(in the rows, 128 means zero)
Each row is followed by its class; each block has classes of its own.
[109  86 138 140 116 139  99 107 138 138 129  53  77 168 160 110 109 121
 205 149  77 152  87 100 130 110 146 141 141 133 161 172 126 109 113]
(68)
[119 129 173 147 142 119 101 147 122 138 121 153 133 112 126 143 136 138
 131 159 111 129 162 104 133 139 140 107 120 135 121 106 127 122 117]
(208)
[135 110 144 129 117 125 161 133 143 145 138  72 115 157 116 147 112 120
 151 113  99 127  87  88 113 123 127 140 123 124 133  55 138 156 151]
(68)
[ 95 105 129 166  82  94 102 115 154  90 114 172  68 145 130 137  86  93
 134 187 159 129  91 157 128 153 107 114 118 144 175 155 108  86 101]
(6)
[ 87 116 109 128 141 146 109 100 150  83 153 146 127 129 123 152 137 140
 205 189 121 135 169 154 123 151 154 139 112 138 120 149 156 106 144]
(169)
[107 132 173  75 131 114 130 128  81 118 121 131 117  94 132 134 112 135
 149 173 152 138 193 141 115 177 154 120 101 125 114 106 142 120 156]
(73)
[ 85 113 154 108 139 140 119 109 116 101 149 178 118 141 140 165 142 125
 142 163 175 113 114 176 126 156 117  87 116 147  99 185 133  78 141]
(6)
[123 162 142  93 173 133 148 119 101 137 147 141 155 125 131 146 147 129
 148 127 137 121 138 141 121 154 130 140 120 124 121 102 128 156 157]
(152)
[100  76 149 185 137 130 121 120 125 176 114  50 107 195  67 133 122 116
 164  93  51 120  59  97 116 100 140 140 107 147 129  79 129 104 140]
(180)
[130  91 187 161 151 127 128 128  90 126 119 117 179  89 133 111 151 161
 105 105 103 127 137 118 146 130 130 125 112 122 115 118 129 171 142]
(68)
[106 118 134 123 130 120  99 131 138 134 122 139 135 168 137 107 120 107
 113 156 165 136 129 152 127 131 130 134 104 136 102 132 144 115 152]
(73)
[136 189 120  78 123 125 137 129 148 131 134 160 116 167 129  98 182  79
  97 151 117 106 137 122 114 118 111 111 134 105 132  89 119 165 128]
(68)
[155 172 122 112 121 157  99 126 129 116 161 124 123 157 141  89 131  97
 132 122 126 133 130 140 136 113 120 147 110 117  91 121 157 125  92]
(194)
[141 123 143 119 104 129 119 129 123 157 143 122 127 124 163  92 143 130
 117 132  58 137 149  92 139  80 189 128 174 136 107 153 153 127 146]
(208)
[141 123 129  97  73 128 129 123 119 111 133 132 100 153 178  90 111 125
 141 157 143 159 144 130 146 123 157 138 130 117 143 157 128 143 137]
(48)
[143 106 162 128 156 168 144 160 122 115 144 100 132 113 113 156  94 106
 124  90  94 133  96  95 115 127 134 176 130 129 150  90 153 126 117]
(6)
[169 103 140 139  87 125  86 127 124 120 136 102  51  87 177  63 116  90
  92 149  25 149 183  52 158  91 160 140 176 109 143 159 159 140 109]
(128)
[117 126 142 159 158 128 149  92 145 131 110 123 114 135 137 153 147 102
 143  99 144  96 133 145 151 138  94 108 110 117 125  83 132 113 120]
(194)
[141 151 151  87 132 143 130 136 152 168 119 130 112 155 152  98 199 118
 137 136  73 128 133 113 119 110 128  66 140 106 123 113 100 153 115]
(208)
[129 166 130  91 174 159 130 106 117 100 135 148 163  95 141 136 160 135
 124 121 185 119 183 159 153 147 105 104  94 105 109 151 150  98 126]
(152)
[124 148 178  80 168 167 132 133 110 111 146 168 158 132 142 123 175 128
  97 123 130  90 175 144 114 148 108  95 125 120 105 132 150 140 134]
(128)
[101 119 135 152 118 118 119 115  85 132 149 123 117 124 120 125 112 145
 136 152 124 132 130 118 150 125 142 126 119 135 123 153 100 123 151]
(48)
[140  94 139 141 107 132 100 126 117 140  98  68 108 147 121 107  89  99
 140 105 125 163 126 128 132 115 165 180 111 134 126 116 174  78 124]
(73)
[117 131  95 129 114 120 124 139 110 115 126 150 115 132 127 126  98 159
 148 146 162 146 140 135 109 138 169 153 110 142 122 143 113 119 139]
(6)
[139 153 168  82 147 192 146 113 156  91 176 142 162 106 141 152 145 104
 125 113  99 103 159 121 129 122 121 113 142 119 124 130 210  89 109]
(194)
[115  90 154 110  99 174 162 118 159 121 150 116 127 153 130 173 143 138
 161 173 118 153  98 145 113 158 155  80 124 149 110 134 146  93 153]
(194)
[149  75 144 187 148 133 133 111 145 162 143  91 130 136 131 182  85  93
 107  74 121 111  84 105 142 111 118 127 119 132 157  71 143 112 121]
(68)
[118 115 113 150 110 134 119 109 169 145 105 108  68 180 136 126 132  94
 141 170 118 142 127 112 147 121 147  91 116 136 162 134  99 101 124]
(194)
[124 168 129 126 123  75 120 116 139 153  89 145 118 126 131 113 150 123
 124 169 164 115 147 124 143 131 120 137  96 113 136  88 100 150 137]
(180)
[121 170 144 125 133 106  98 157 133  97  94 163 114  75 143 117 134 123
 128 169 136 139 175 119 126 148 106 147 144 112 157 135 123 115  63]
(73)
[119 173 129 107 156 192 152 158  79 149 142 127 153 160  68 119 191 125
 110  89  86  90 126 121 107 100 127 117 135 124  68  85 122 118 151]
(110)
[119 102 158 129 131 145  86 130  95 139  77 139 106 122 116 105 125 122
 128 158 119 140 139 128 134 135 158 117 112 146 158 183 119  84 133]
(110)
[116 165 137 112 157 157 149 117 157  95 122 166 123 162 146 179 173  91
 170 175 169 115 170 151 127 163 129 131 124 121 137  73 125 104 119]
(6)
[137 190 116  93 118  94 108 135 164 118 123 214 117 151 149  68 174  78
  94 180 136 115 143 143 132 123  95 104 135 113 128 114 113 170 116]
(73)
[ 96 133 146 102 153 201 117 170 147  64 175 125 119 156 133 121 115  76
 143 149  66 117 158 126 107 126 119 166 139 107 173 106 150 141  84]
(169)
[ 98 130 133 153 151 161 140 129 110  95 151 118 135 140 103 101 153 115
 118 118  95  89 124 109 136 111  80 127 130 109 100 103 140 119 133]
(68)
[154 102 174 141 105 153 162 151 110 117 117 129 115  79 127 120 147 130
 115 141  58 148 125  87 123 135 144 122 154 115 168 105 109 137 118]
(6)
[131  90 137 136 110 124 158 107 154 149 128  47 104 161 101 171 137 142
 180  88 113 146  93 114 112 128 133 107  90 120  80  63 151 130 162]
(6)
[137 110  95 127  89 138 118 111 112 139 113 124  95 151 143 111 129 107
 130 100 132 157 112 141 150  90 174 136 154 140 152 187 141  84 126]
(73)
[106 114 120 156  77 111  89 118 145 113 130 135  80 144 149 122  87 104
 139 148 131 144 127 138 132 110 152 143 121 125 165 154 125 105 101]
(6)
[ 97 133 123 137 119 125 122 121 131 136 129 138  86 128 137 119 137 128
 155 136  77 129 145 111 137 108 158 111 136 124 158 143 103 145 120]
(194)
[110 130  90 123 126 172 137 129 135 113 148 147 144 129 101 126 141 152
 139 155 117 137 121 132 109 131 147 113 136 142 111 154 139  84 143]
(208)
[139 121 178 155 162 152 129 155 142 165 130 100 136 137  99 115 115  92
 148 117  59 113  90  88 114 122 105 168 112 110 141   4 132 144 123]
(208)
[114 136 110 139  99 130  97 136 128  84 158 118  92 128 159 108  83  81
  88 131  99 147 139 144 139 120 130 129 152 118 191 177 116 139  63]
(152)
[130 122  90 135 114 131 107 140 115 110 138 104  61 135 123  99  89 101
 126 148  91 139 132 104 128 117 137 140 139 132 173 159 104 127 102]
(169)
[123 110 145 137 127 148 124 142 126 126 109  74 111 149 115 119 127 118
 133 130  96 133 127 100 123 127 122 135 125 125 109 105 146 129 143]
(110)
[118 147 160 109 184 132 133 117 173 131  93  84 147 206 119 118 174 107
 169 149 135 114 114 117 116 156  79 134  82 115 143  63 128 168 136]
(180)
[110 143 181 110 203 197 113 165 111  58 158 122 150  99 121 120 142  92
 104 147  75 107 192  98 133 149 110 179 137 114 127 104 171 150 111]
(128)
[129 141 167 110 165 139 121 106  98 129 119 103  83 150 128 125 134  97
 162 118 136  90 151 123 133 151  92 124 105 117 124  91 139 110 124]
(128)
[130 135 134 109 169 154 161 137 172 119 113 107 158 155 160 142 136 111
 132  74 168 116  98 155 125 137  81 149 121 105 153  80 136 166 110]
(208)
[119  71 176 113 130 115 148 121  97 137 120 110 128 123 125 141 116 165
 134 160 128 132 121 113 130 160 151  85  96 154 111 137 131 126 183]
(180)
[ 99 163 121 133 184 177 109 122  99  98 144 110 141 103 118 123 125 101
 127 107 113 115 143 153 131 130 109 166 139 116 156 165 133  73  72]
(152)
[126 137 142  99  86 144 130 146 122 129 141 140 114 114 156  81 146 134
 124 157  58 143 159 101 136  85 185 131 170 119 133 172 119 116 122]
(48)
[ 94 137 157  75 173 159 144 142 112  77 150 190 151  91 161 115 132 116
  97 141 129 101 192 143 128 147 114 134 133 101 132 142 147 143 136]
(48)
[141 118 141 129 107 129 142 125 111  83 155 147 116  99 131 128 116 121
 118 148 127 114 156 128 161 129 129 108 125 134 128 131 140 127 135]
(169)
[123 119 121 153 159 161 139 136 162 127 111 131 150 188 128 162 148  95
 124 123 179 118 113 160 127 139 118 143 105 130 115  67 127  98 118]
(68)
[125 141 150 122 180 168 121 149 102 104 127  88 153 148 122 106 125 117
 125  66 126  99 162 118 129 104 109 195 118 115 119 119 177 116 113]
(169)
[102 107 112 145 168 171 148 135 143 131 137 141 131 196 128 154 153 134
 137 104 143  97 129 151 110 138 115  96 116 135 105  96 110 129 142]
(128)
[113 104 145 180 140 148  95 100  98 172 118  90 101 141  91 156 128 125
 160 103 118 118 112 139 121 130 133 130 101 134 126 110 119  65 113]
(128)
[ 86 114 153 139 129 130 106 102 129 138 117 130 143 157  98 141 129 140
 169 159 148 108 110 167 126 136 138 102  92 158  93 142 134  78 163]
(110)
[ 96 123 134 126 135 132 131 156 129 100 110 160 149 133 133 122 127 141
 117 134 142 130 152 144 119 133 143 130 137 141 139 147 131 121 123]
(73)
[145 107 158 117 146 109 138 117 182  96 106 134 166 112 181 146 131 141
 123  91 188 123 152 146 145 142  94 113  88 102 130 102 168 174 119]
(68)
[110 137 189  96 189 199 129 157 122  88 174 137 183 118 159 110 121 115
 113 135  89 107 166 112 116 137 100 153 136  99 156 123 148 147 105]
(48)
[ 89 102  85 135 116 164  94 123 130 136 156 136  94 185 130 142 115 110
 145 155 138 157 155 155 127 124 174 114  93 125 104 138 136  78 149]
(152)
[120 134 146 133 110  96 126 130  73 111 128 145 130  81 118 162  92 167
 130 156 196 125 187 135 138 162 155 123  83 135  90 100 135 102 143]
(68)
[140 143  90 127  99 152 147 132 118 110 124 166 154  94 120 143 150 166
  57 131 162 131 181 145 131 122 185  98 148 152 129 189 119  88 128]
(128)
[142 123 134 124 146 138 133 125  85 129 112 121 134  85 143 141 125 146
 125 128 160 134 183 121 126 159 136 159 105 106 108  91 156 108 133]
(180)
[ 97 118 130 148 123  99 110 135 201 152 106 105 132 186 143 129 134 129
 131 155 152 131  94 134 121 120 113 119 117 140  96 121 129 123 137]
(208)
[123 149  97 107 107 108  97 125 125 153 101 124 125 158 143  89 132 136
 116  99 187 148 130 167 112 116 123 138 100 109 112 150 130 129 120]
(73)
[117 119 115 141 128 143 160 126 155 122 149 121 140 149 117 139 103 127
 137 132 139 114 114 121 126 124 117 143 116 124 109  82 139 106 155]
(48)
[110 132 122 100 198 187 162 151 131 125 107 121 137 169  97 173 186 122
 152 107 128 120 139 138 114 138 140 131 122 137 147 113 109 122 134]
(169)
[143 132 109 138 130 140 168 102 140 143 147 150 150 151 132 158 157 121
 116 139 146 105  91 140 135 123 136  91 149 153 124 123 108 104 147]
(68)
[143 134 126 141 172 173 141 163 110  95 128  88 112 122 123  97 119  94
 108  92  77 127 174  70 136 120 101 185 137  87 130  65 146 139 102]
(48)
[132 167 101 105 118 155 144 148 168 115 122 112 118 230 115  88 170 101
 144 124 131 128 103 133 114 112  95 141 121 111  87  89 127 123 116]
(48)
[104 130 139 114 133 148 133 132 134 162 140 134 155 158 115 137 125 168
 147 147 147 105 125 142 107 121 170 112 102 156 115 132 105 106 165]
(128)

A new block, with new classes.
[130 123 120 108 118 162 133 138 114 118 143 101 168 118 133 127  99 120
 154 124 156 113 145 126 143 100 131 113 164  90 143 150  53 155 145]
(111)
[ 94 135 159 180 117 137 121 118 112 103 102 154 165 125 113 130 145 122
 143 119 118 139 144 152 127  94 128 126 126 147 123 129 111 148 170]
(202)
[122 127 118  90  85 143  97 154 163 121 168 107 167  92 146 139 104  92
 109 165 165  73  91  87 121  95 137 114 158 117 134 123 144 162 124]
(116)
[ 98 170 137 121 119 145 127 131 127  96 125 117 184 144 150 108 168 106
 135 192 184 112 117 124 146 105 156 111 156 171 130 122 139 140 153]
(124)
[183 128 148 170  42 173  82  83 119 145 140 106 138 115 141 127 154 124
 151 142 151 130 150 167 188 105 129 124 139  98 143 125 135 136 168]
(138)
[ 98 125 153 118 134 122  98 115 127 154 158 121 161 134 115 124 122 122
 158 116 143 138 118 108  98 112 147  99 123 147 125 103  87 138 116]
(124)
[115 139 170 184 167 130 141 137  82  98  72 160 101 130 114 110 113 145
  99 145 102 142 134 115 157 146  89 132 119 163 102  85 144 116 107]
(124)
[123 125 110  89  87 127 118 149 210 131 143 115 143 124 133 122 141 116
 111 154 119 102 115 154 129  86 146 146 132 146 124 134 174 138 151]
(198)
[150 138 155 194 119 142 108 137 146  90  95 177  97 152 117 104 171 139
 122 162 112 166 160 202 159 136  81 133 150 202 123  83 154 126 126]
(161)
[179  88 133 190 101 146 100 111  51  86 132  95 167 131 126  80 148 157
 121 148 137 109 182 124 177 103 105 125 211  97 117 141 141 145 100]
(198)
[106 139 118 178 146 151 137 149  80 121 127 118  93 158 133 104 115 150
 103 152  98 137 143 158 125 128 147 140 166 150 123 133 138 105 107]
(116)
[116 133 128 116 123 137 160 187 238  33 109 175 195 129 112 142 180  97
 114 203 146  95 141 131 157  99 119 146 126 109 152 128 186 148 185]
(13)
[116 174 116 144 122 129 144  98 143  84  98 108 152 151 127  90 155 114
 162 153 132 136 126 143 104 157 130 137 136 189 120 120 122 126 141]
(161)
[106 175 150  88 102 119 150 158 252 118  99 145 159 129 134 110 163 115
  95 176 158 134 103 169 131  92 154 133  97 169 134 109 172 117 165]
(211)
[ 88 137  60 131 131 160 115 112 153 122 139  45 124 192 159 107 129 123
 130 185 130 143 119 124  61 136 187 111 143 186 129 111 113 148 115]
(142)
[124 140 164 159 140 116 100 116 121 181 152 151 124 129 103 150 162 123
 130 123 120 164 108 159 135 115 155 121 144 168 122 128 158 120 152]
(111)
[108 160 178 154 126 127 118 114 127 100 113 169 165 115 142 134 147 115
 146  86 142 140 146 170 160  85 107 119 137 146 123 122 109 147 171]
(142)
[155 157 119 212 132 120  60 100  79  88 150 106 132 120 156 121 150 108
 105 155 143 154 126 151 160 126 110 103 199 174  56 125 169 118 129]
(138)
[ 97 122 154 164  99 115 134 113  89 112  89 118 176 122 110  71 149 110
 140 141 127 123 156  99 110  99 124 130 146 128 127 126 164 153 114]
(202)
[161 150 114  69 136 177  94 162 127 102 166 106 153 121 119 167 132  96
 133 121 124 125 186 125 170 126 133 151 124  65 201 137  94 151  97]
(198)
[108  63 155 141 114 152 147 118  81 151 106 162 123 147 141 105 127 142
 129 124 140 113 161 122 154 112 127 111 145 134 142 136 104 143 127]
(83)
[126 151 164 157 131 120  87 115  99 156 147 132 173 111  75 141 144 115
 154 111  98 163 131 145 124 116 138 133 143 132  98 124 129 102 155]
(111)
[153 125 125 205 119 178  75 151 129  65 107 128 118 150 130 135 134 132
 102 153  79 158 163 212 157 118 113 131 166 171 152 108 128 140 137]
(202)
[194 140 118 136 112 134  72 103 163 171 204 101 104 123 116 182 135 119
 122 150 131 120  75 147 113 134 149 114 160 172 145 133 159 145 136]
(111)
[106  83 136 114  53 133 126 142  77 179 108 122 138 123 164  69 154 125
 137 147 149 122 171 114 146  89 147 131 162 123 136 150 144 138 127]
(116)
[105 116 104  98 145 116 159 152 148 152 104 137 123 151 174 121 125 102
 111 142 153 114 148 101 133 134 172 111 137 157 133 132 102 139 122]
(13)
[134 129 106 207 125 130  88 126  96 118 134  93  97 152 150  99 153 145
  89 156 123 172 123 180 129 115 146 133 192 165 153 128 175 114 121]
(211)
[139 184 112  70 116 139  96 156 151 156 184 152 114 100 113 194 130 116
 128 113 131 144 123 165 125 112 100 156  92 125 123 130 101 116 142]
(161)
[ 91 150 147 158 105 130 114 130  69 148 136 152 141 117 134 136 134 126
 147 135 161 147 143 111 118 113 143 113 134 145 132 138  93 119 153]
(116)
[ 74 123 129  84 159 154 141 112 126 114 148  99 160 158 109 130 110 142
 149 115 117 132 108 113  87 126 174 118 118 179 157 164  69 146 135]
(13)
[111 119 110  68  96 137 144 154 165 103  94 132 171 109 156 121 141  85
 130 163 161 104 157 101 149 120 113 126 107 130 111 124 108 149 144]
(202)
[139 118 158 175 109 146 143 124  68  98 159 108 181 134 111  89 144 164
 132 152 149 101 162 128 157  77 139 126 211  87 181 181 157 126 129]
(13)
[113 126  79  77 130 156 133 149 134  98 141  88 126 118 145 135 120  82
 134 150 132 158 166  99 130 133 145 147 111  99 181 157 119 144 141]
(211)
[106 121 135 125 121 159 127 137 121  98 130 162 129 144 129 124 143  91
 129 203 156 101 149 105 131 130 113 112 153 189 142 114 150 148 128]
(83)
[125 157 165 160 118 129  88 105 110 135 144 119 167 106 116 134 120 123
 149 111 109 174 153 116 119 114 143 119 127 141 123 131 107  98 137]
(53)
[ 88 169 125 156 110 154 113 109 126 127  81 104 136 156 116 109  97 122
 126 159 110 147 104 143  75 142 167 110 114 243 124  90  92 125 128]
(202)
[ 90 106 111 162 136 156 143 121 108 112 121 107 100 171 143  96 118 170
 115 179 146 105 128 111  88 115  97 115 149 189 124 103 111 158  91]
(142)
[ 99 116  93 107 139 129 102 155 147  81 142 123 212 149 143 120 177  74
 138 184 178 122 157  95 133 124 147 109 169 139 124 112 115 144 127]
(13)
[101 115 140  88 139 146 121 157 108 139  99 169 164 110 103 154 111  89
 124 148 138  98 106  85 133 153 150 110 119 155 109  96 101 138 128]
(202)
[107 130 145 130 140 140 134 131 148 102 123 146 134 126 153 122 126 110
 115 153 168 114 115 113 158 139 124 102 134 147 112  94 113 141 118]
(116)
[141 127 140 144  89 157 108  96 148  71 140 108 188 115 119 102 137 102
 149 138 147 118 151 150 185  91 120 125 154 104 131 111 138 152 152]
(198)
[128 108 168 169 117 135 137  94  80 155 134 110 150 155 130  79 145 172
 144 115 149 105 141 148 149 106 150 116 182 105 149 133 103 123 112]
(13)
[164 134 122  75 169 133 111 157 158 125 175 142 164 111 106 193 127 102
 143  71 115 136 163 121 151 145 138 131  96  47 140 153  85 116 119]
(138)
[ 75 114 129 108 156 137 198 151 127  98  77 136 105 154 148  77 126 175
 116 137 122 112 148 124 118 117  84 154 111 149 111 138  92 129  95]
(53)
[ 64 174 126 144 163 134 136 124 121  72 130  87 157 146  82  96 149 122
 146 206 137 161  82 109  83 147 147 120 158 169 113 132 167 114 143]
(111)
[158  93 109 179  88 169 124 110  17 106 102 141 149 131 112 112 141 115
 165 153 164 125 175  86 147 139 120 125 168 106 161 129 101 182 130]
(161)
[119 203 122  64  88 183 107 125 183 105 124  80 141 136 134 116 136  90
 142 201 133 126 109 136 106 129 159 142 108 173 139 109 131 143 133]
(53)
[108 148 134 147 135 157 150 119 116  69 104 111 125 135 148  88 133 149
 119 172 140 113 124 138 150 122  91 141 149 139  92 119 124 125 122]
(53)
[193 129  81  93 150 138 116 143  91 112 210 135 129 134 106 184 140 150
 145  67 139 135 176 177 159 120 117 146 141  43 155 182  70 126 116]
(198)
[130 169 148 191  98 156  77 125 100 138 108 135  89 133 157 141 120 135
 117 139 117 155 131 185 136 111 126 119 157 196 144 104 120 128 157]
(142)
[138 134 113 238 123 163  76 115 123  90 149  83 113 181 130  91 116 152
 121 186 137 138 107 180  98 123 162  81 217 169 125 101 129 140 110]
(138)
[ 73 115 145 140 120 104 152 121  97 122 134 136 164  96 105 110 138 124
 154 130 142 127 118  67  95  95 126 131 139  98 115 168 156 153 161]
(161)
[149 138 127 123  89 131 130 115 148 111 143 148 150 111 140 129 148 115
 112 164 188  84 107 124 159 111  95 122 130 138  80 102 147 144 131]
(116)
[107 119 103  59 131 137 131 115 132 125 181  91 163 105 141 147 137 112
 146 121 142  95 114  75 113 109 122 151 115  94 132 171 117 150 125]
(53)
[142 150 168 234 160 138 122 123 180  97 136 128 111 167 115 114 144 158
 108 135  92 159 138 219 136  93 125 123 172 160 143 114 151 137 133]
(111)
[169 129  88  79 142 153  95 143 120  88 192  90 152 129 115 166 149 109
 140 117 106 140 188 127 140 126 106 162 126  65 161 167 109 143 107]
(13)
[146 166 124  84 117 175  82 190 112 127 139 134 106 100 113 188 119 106
 104 142 107 160 148 139 133 117 137 161 107 118 203 150 118 142 142]
(211)
[120 134 118 225 128 142 102 109 117  76 131  74 120 145 148  83 134 131
 102 182 113 161 113 173 129 110 165 119 208 171 123 138 187 123 161]
(211)
[159 101  85  99 151 140 120 121 185 134 192 116  97 140 109 184 146 137
 139 146 128  99  70 148 109 157 115 139 127 134 118 135 120 147 148]
(111)
[112 147 157 151 125 133  99 125  95 147 120 161 156  95 142 156 120 102
 132 104 139 157 162 102 154 106 118 124 108 126 116 107  81 121 135]
(53)
[114 105 109  97 128 129 120 135 170 164 174  91  91 128 153 136 123 129
 111 159 130  90  72 113 103 121 168 115 151 133 110 163 169 144 137]
(138)
[106 126 127 163 135 134 130 158  69 139  73 166 104 135 138 120 143 119
 116 159 132 131 143 104 130 149 124 136 150 173 130 112 124 142 121]
(161)
[137  84 118 185 107 159 121 105  93 121 139  72 162 152 109  79 112 158
 139 157 129 113 128 133 117 101 137 113 201 129 127 129 114 149 118]
(111)
[144 130 113 106 143 134  85 161 159  89 139 140 141 116 107 180 145 128
 126 101  95 182 158 148 133 134  87 147  87  80 125 118 117 120 135]
(142)
[133 121 124 185 102 128 106 113  99 131 140 111 161 135 158 109 149 136
 140 123 155 128 145 156 144  90 155 105 186 105  94 158 111 130 161]
(138)
[158 101  92  54 145 123 128 177 184 122 170 151 111 102 128 188 145  84
 117 107 113 131 164 133 161 130 111 151  93  44 146 152 150 145 124]
(202)
[126 139 138 164 122 132 148 150 211  95  60 154 117 149 141 104 119 158
  91 139 110 149 124 178 131 117 116 132 106 159 114  86 121 117 127]
(53)
[154 128 116  77 113 150 115 161 154 116 149 157 102  99 129 171 129  74
 143 120 127 153 170 130 172 145 116 142  88  55 152 122 124 143 137]
(116)
[168 140 107 106 117 172  76 152 116  96 159 119 123 109 124 182 126  95
 133 156 130 145 165 106 144 139 107 129 125  90 163 120 125 157 126]
(142)
[151 150  99 126  86 152 114 136 182 115 105 123 150 153 130 121 153 104
 123 192 136 123 128 134 108 129 160 134 125 170 132 100 149 143 130]
(53)
[100 129 134 102 102 191 161 139 155 103  77  89 124 163 117  66 104 146
 124 209 112 102 108 113  94 125 169 133 130 161 142 115 133 158 110]
(53)
[ 94 171 178 226 172 108 110 106  67 110 131 144 170 148 127 109 154 135
 130 116 142 157 146 139 123 103 146  97 190 176 126 122 140 116 122]
(142)
[120 105 151 201  71 139 116 102  88 108 116 123 183 127 140  72 142 139
 133 160 175 105 128 127 148  88 127 102 189 128  97 109 132 144 139]
(116)
[117 176 112  82 119 133 140 138 174 107 140 115 181 124 169 130 170  95
 146 158 183 101 128 124 148 122 149 135 139 105 141 139 116 114 147]
(53)
[132 115 123  86 106 121 151 159 176 134  86 149 130  98 164 116 125 102
  79 165 170 116 128 109 177 121 118 127 109 135 104 102 147 123 138]
(211)
[163 134 107  68  89 171  89 147 156 140 190  94 151 106 136 161 138  99
 112 170 135 102 153  92 140  98 122 154 123 116 184 139 157 146  93]
(53)
